Below are the code and all the weights of a small trained network. Each question names an input and a class and asks about switching units off, where a switched-off unit gives its printed mean instead of its output.

import numpy as np


def w(rows, s, z=0):
    codes = np.array(rows[::2]) - 128.0
    scale = np.full(codes.shape[1], s)
    scale[-1] = z or s
    return codes * scale


def f(y):
    return np.maximum(y, 0)


def log_softmax(a):
    a = a - a.max(-1, keepdims=True)
    return a - np.log(np.exp(a).sum(-1, keepdims=True))


def net(x, mask):
    res = np.array(x, float).reshape(1, 8) / 4 @ E
    y = f(res @ A[0][:, :-1].T + A[0][:, -1])
    res = res + np.where(mask, y, B[0][:, -1]) @ B[0][:, :-1]
    return log_softmax(res[-1] @ U[:, :-1].T + U[:, -1])


A, B = {}, {}
E = w([
[98,150,141,207,148,242,104,141],'x0',
[127,120,128,125,132,128,126,126],'x1',
[191,192,119,163,248,97,122,92],'x2',
[182,70,201,168,122,89,61,195],'x3',
[132,138,130,132,122,127,135,127],'x4',
[17,169,208,148,149,69,146,108],'x5',
[128,128,128,128,128,129,129,127],'x6',
[125,126,127,127,131,127,124,130],'x7',
],0.012)
A[0] = w([
[91,144,153,190,153,212,121,131,29],'neuron 1',
[126,144,101,77,119,35,125,127,51],'neuron 2',
[77,153,190,100,144,117,139,123,31],'neuron 3',
[88,169,107,116,134,129,140,136,57],'neuron 4',
[69,159,62,109,136,130,148,84,43],'neuron 5',
[94,147,148,173,143,190,127,142,81],'neuron 6',
[140,114,130,79,111,39,162,104,51],'neuron 7',
[152,98,219,163,133,91,98,168,36],'neuron 8',
[194,116,64,94,116,175,132,129,2],'neuron 9',
[72,100,149,102,51,142,126,123,77],'neuron 10',
[70,108,138,110,40,151,137,148,71],'neuron 11',
[90,156,106,64,149,164,165,79,48],'neuron 12',
[155,169,126,152,250,97,131,87,64],'neuron 13',
[25,155,159,155,145,69,136,116,31],'neuron 14',
],0.022,0.0045)
B[0] = w([
[60,139,119,85,139,177,88,115,215],'neuron 1',
[65,146,117,99,120,188,110,114,202],'neuron 2',
[195,113,140,128,97,147,95,138,185],'neuron 3',
[116,118,145,157,130,98,113,124,158],'neuron 4',
[91,94,115,144,141,53,104,130,193],'neuron 5',
[88,177,110,122,114,173,103,126,196],'neuron 6',
[70,176,116,119,146,187,84,130,211],'neuron 7',
[78,97,125,171,121,40,106,129,232],'neuron 8',
[216,88,146,152,121,147,74,122,213],'neuron 9',
[146,140,123,126,123,126,222,127,214],'neuron 10',
[153,160,141,100,156,109,197,131,223],'neuron 11',
[82,120,139,167,104,73,118,145,194],'neuron 12',
[163,151,139,97,128,116,251,136,253],'neuron 13',
[232,81,124,145,135,164,79,119,224],'neuron 14',
],0.026,0.025)
U = w([
[128,149,105,132,146,135,255,133,169],'0',
[27,156,67,133,137,229,91,109,251],'1',
[199,46,114,207,113,185,83,118,22],'2',
[33,69,91,237,110,37,126,145,69],'3',
],0.0063,0.0025)

Each question gives the input, the list of numbers given to net, and the class t.
The units are the neurons (one row each of A and B). Each row of codes is followed by its name. A weight is (code - 128) times the scale printed after its matrix; where a second scale follows, it is the last column's (A, B and U).
mask holds one flag per neuron, in row order. A switched-off neuron (its flag False) gives its mean, the last column of its row in B, instead of its output. The means were averaged over made-up inputs and are rounded, as every weight is.
A unit's drop is (log p(t) with every unit on - log p(t) with that unit switched off) / (log p(t) with every unit on - log p(t) with every unit switched off).
The circuit of an input: a set's keep is (log p(t) with only the set's units on - log p(t) with every unit switched off) / (log p(t) with every unit on - log p(t) with every unit switched off). Starting from the 12 units with the biggest drops (on a tie, the unit counted first), units are removed one at a time, each time the one whose removal leaves the highest keep (on an exact tie, the one counted first), for as long as the keep stays at least 0.8.
circuit, biggest first: the units of the circuit, biggest drop first
most important unit: the unit with the biggest drop
top k neurons: the k neurons with the biggest drops, biggest first
drop when u is switched off: that unit's drop, to one decimal
input [3,7,-2,-2,5,5,-8,1], class 2: most important unit => neuron 14
input [-5,-7,0,-7,3,2,3,8], class 3: top 2 neurons => neuron 5; neuron 12
input [3,-2,-7,8,-1,-6,5,5], class 3: top 3 neurons => neuron 8; neuron 13; neuron 14
input [-8,5,-5,-6,4,-8,7,3], class 1: top 4 neurons => neuron 7; neuron 2; neuron 14; neuron 3
input [6,-7,-8,0,-3,-1,-7,2], class 0: top 2 neurons => neuron 11; neuron 10
input [-7,-3,0,-6,-5,8,2,-4], class 2: top 4 neurons => neuron 14; neuron 3; neuron 1; neuron 6
input [-2,-3,7,8,-5,7,-5,0], class 3: top 2 neurons => neuron 8; neuron 9
input [5,8,0,6,0,0,-2,8], class 3: top 2 neurons => neuron 8; neuron 7
input [8,6,5,6,-2,-8,-2,5], class 1: top 4 neurons => neuron 1; neuron 14; neuron 6; neuron 3
input [4,-5,1,2,4,-4,2,-6], class 1: top 2 neurons => neuron 14; neuron 3
input [-8,7,6,-8,3,2,-4,-8], class 1: top 3 neurons => neuron 7; neuron 2; neuron 8
input [3,-3,-5,5,5,-3,2,7], class 0: top 4 neurons => neuron 11; neuron 5; neuron 12; neuron 10
input [5,1,6,-5,1,-7,-2,6], class 2: top 3 neurons => neuron 9; neuron 11; neuron 10
input [5,7,-8,7,4,-4,0,7], class 0: circuit, biggest first => neuron 11
input [-3,6,2,-4,-8,4,-2,6], class 2: top 2 neurons => neuron 14; neuron 8
input [1,0,0,2,-4,-3,-5,-7], class 2: drop when neuron 13 is switched off => 1.0
input [-4,-5,-6,-4,-1,7,-6,0], class 2: drop when neuron 13 is switched off => 1.1
input [0,7,4,8,7,-1,-2,6], class 3: drop when neuron 8 is switched off => 1.4
